Below is a small trained network, with its code and all its weights. Each question gives an input and a class and asks what happens when units are switched off, that is, made to give their printed mean instead of their output.

import numpy as np


def w(rows, s, z=0):
    codes = np.array(rows[::2]) - 128.0
    scale = np.full(codes.shape[1], s)
    scale[-1] = z or s
    return codes * scale


def norm(h):
    return h / np.sqrt((h * h).mean(-1, keepdims=True) + 1e-5)


def f(y):
    return np.maximum(y, 0)


def log_softmax(a):
    a = a - a.max(-1, keepdims=True)
    return a - np.log(np.exp(a).sum(-1, keepdims=True))


def net(x, mask):
    res = np.array(x, float).reshape(1, 5) / 4 @ E
    u = 0
    for l in range(4):
        y = f(norm(res) @ A[l][:, :-1].T + A[l][:, -1])
        res = res + np.where(mask[u : u + 4], y, B[l][:, -1]) @ B[l][:, :-1]
        u += 4
    return log_softmax(norm(res)[-1] @ U[:, :-1].T + U[:, -1])


A, B = {}, {}
E = w([
[139,168,185,152,178],'x0',
[59,153,94,110,44],'x1',
[210,206,163,153,80],'x2',
[206,2,240,137,40],'x3',
[119,147,170,12,73],'x4',
],0.0078)
A[0] = w([
[236,58,115,169,76,149],'0.n0',
[180,87,198,169,49,214],'0.n1',
[2,105,176,136,155,5],'0.n2',
[101,99,137,92,123,12],'0.n3',
],0.0098,0.002)
B[0] = w([
[196,112,57,89,103,229],'0.n0',
[77,162,31,2,82,254],'0.n1',
[178,117,221,215,88,182],'0.n2',
[111,173,130,185,211,152],'0.n3',
],0.0084,0.0065)
A[1] = w([
[30,218,137,25,54,163],'1.n0',
[180,15,140,116,8,75],'1.n1',
[254,144,86,218,4,190],'1.n2',
[246,205,92,90,107,2],'1.n3',
],0.0057,0.0034)
B[1] = w([
[178,66,115,143,137,254],'1.n0',
[152,84,45,66,161,197],'1.n1',
[229,59,172,36,1,199],'1.n2',
[56,198,162,175,92,159],'1.n3',
],0.0089,0.0063)
A[2] = w([
[144,69,134,131,131,105],'2.n0',
[76,133,69,155,65,51],'2.n1',
[113,129,87,146,175,4],'2.n2',
[70,7,137,133,202,133],'2.n3',
],0.011,0.0014)
B[2] = w([
[107,109,172,44,30,196],'2.n0',
[182,95,128,130,168,217],'2.n1',
[141,161,60,96,140,179],'2.n2',
[254,163,207,170,36,253],'2.n3',
],0.0087,0.0049)
A[3] = w([
[149,81,83,169,69,253],'3.n0',
[151,86,184,78,147,79],'3.n1',
[133,125,149,2,126,213],'3.n2',
[176,109,170,254,148,108],'3.n3',
],0.0094,0.0017)
B[3] = w([
[222,42,254,157,75,237],'3.n0',
[97,66,140,86,83,176],'3.n1',
[106,86,240,160,223,255],'3.n2',
[70,111,195,189,68,180],'3.n3',
],0.0087,0.0075)
U = w([
[143,175,133,167,34,99],'0',
[95,127,2,58,162,253],'1',
[93,93,140,163,139,138],'2',
[125,95,102,157,127,40],'3',
[103,88,127,161,129,25],'4',
],0.0076,0.0029)

Each question gives the input, the list of numbers given to net, and the class t.
The units are the neurons (one row each of A and B). Each row of codes is followed by its name. A weight is (code - 128) times the scale printed after its matrix; where a second scale follows, it is the last column's (A, B and U).
mask holds one flag per neuron, layer by layer. A switched-off neuron (its flag False) gives its mean, the last column of its row in B, instead of its output. The means were averaged over made-up inputs and are rounded, as every weight is.
A unit's drop is (log p(t) with every unit on - log p(t) with that unit switched off) / (log p(t) with every unit on - log p(t) with every unit switched off).
The circuit of an input: a set's keep is (log p(t) with only the set's units on - log p(t) with every unit switched off) / (log p(t) with every unit on - log p(t) with every unit switched off). Starting from the 12 units with the biggest drops (on a tie, the unit counted first), units are removed one at a time, each time the one whose removal leaves the highest keep (on an exact tie, the one counted first), for as long as the keep stays at least 0.8.
circuit, biggest first: the units of the circuit, biggest drop first
k most important neurons: the k neurons with the biggest drops, biggest first
k most important neurons of layer l: the k neurons of layer l with the biggest drops, biggest first
drop of u: that unit's drop, to one decimal
input [6,1,1,-6,3], class 1: 3 most important neurons => [3.n0, 1.n2, 2.n3]
input [4,6,-8,-4,-8], class 0: 2 most important neurons => [2.n3, 3.n2]
input [1,3,-6,-5,-3], class 0: circuit, biggest first => [2.n3, 3.n2, 0.n1]
input [-8,1,-8,-7,2], class 0: circuit, biggest first => [2.n3, 0.n1, 0.n2, 0.n0]
input [7,-8,-2,8,-2], class 1: circuit, biggest first => [0.n1, 0.n0, 1.n1]
input [8,8,-8,-6,0], class 0: 3 most important neurons => [0.n2, 0.n1, 2.n3]
input [5,8,-8,-3,-8], class 0: 2 most important neurons => [2.n3, 3.n2]
input [-1,-1,1,4,-3], class 1: circuit, biggest first => [0.n1, 0.n0]
input [1,1,3,-5,1], class 1: circuit, biggest first => [3.n0, 2.n3]
input [-6,5,0,8,-8], class 1: 2 most important neurons of layer 0 => [0.n1, 0.n0]
input [-4,-2,-7,-5,4], class 0: 3 most important neurons => [2.n3, 0.n1, 0.n2]
input [5,2,2,-5,-5], class 1: most important neuron of layer 0 => [0.n2]
input [1,-1,-7,-4,-4], class 0: 2 most important neurons => [2.n3, 3.n2]
input [-6,7,6,8,-6], class 1: 3 most important neurons of layer 0 => [0.n1, 0.n0, 0.n2]
input [4,4,2,6,6], class 1: 2 most important neurons => [0.n1, 2.n3]
input [0,2,-2,6,6], class 1: 2 most important neurons => [0.n1, 2.n3]
input [-3,-6,4,8,7], class 1: most important neuron of layer 3 => [3.n3]
input [3,6,-2,8,7], class 1: 2 most important neurons of layer 0 => [0.n1, 0.n2]
input [-5,-7,-8,-4,2], class 0: drop of 2.n3 => 1.4
input [-2,-1,6,8,6], class 1: drop of 0.n1 => 0.4
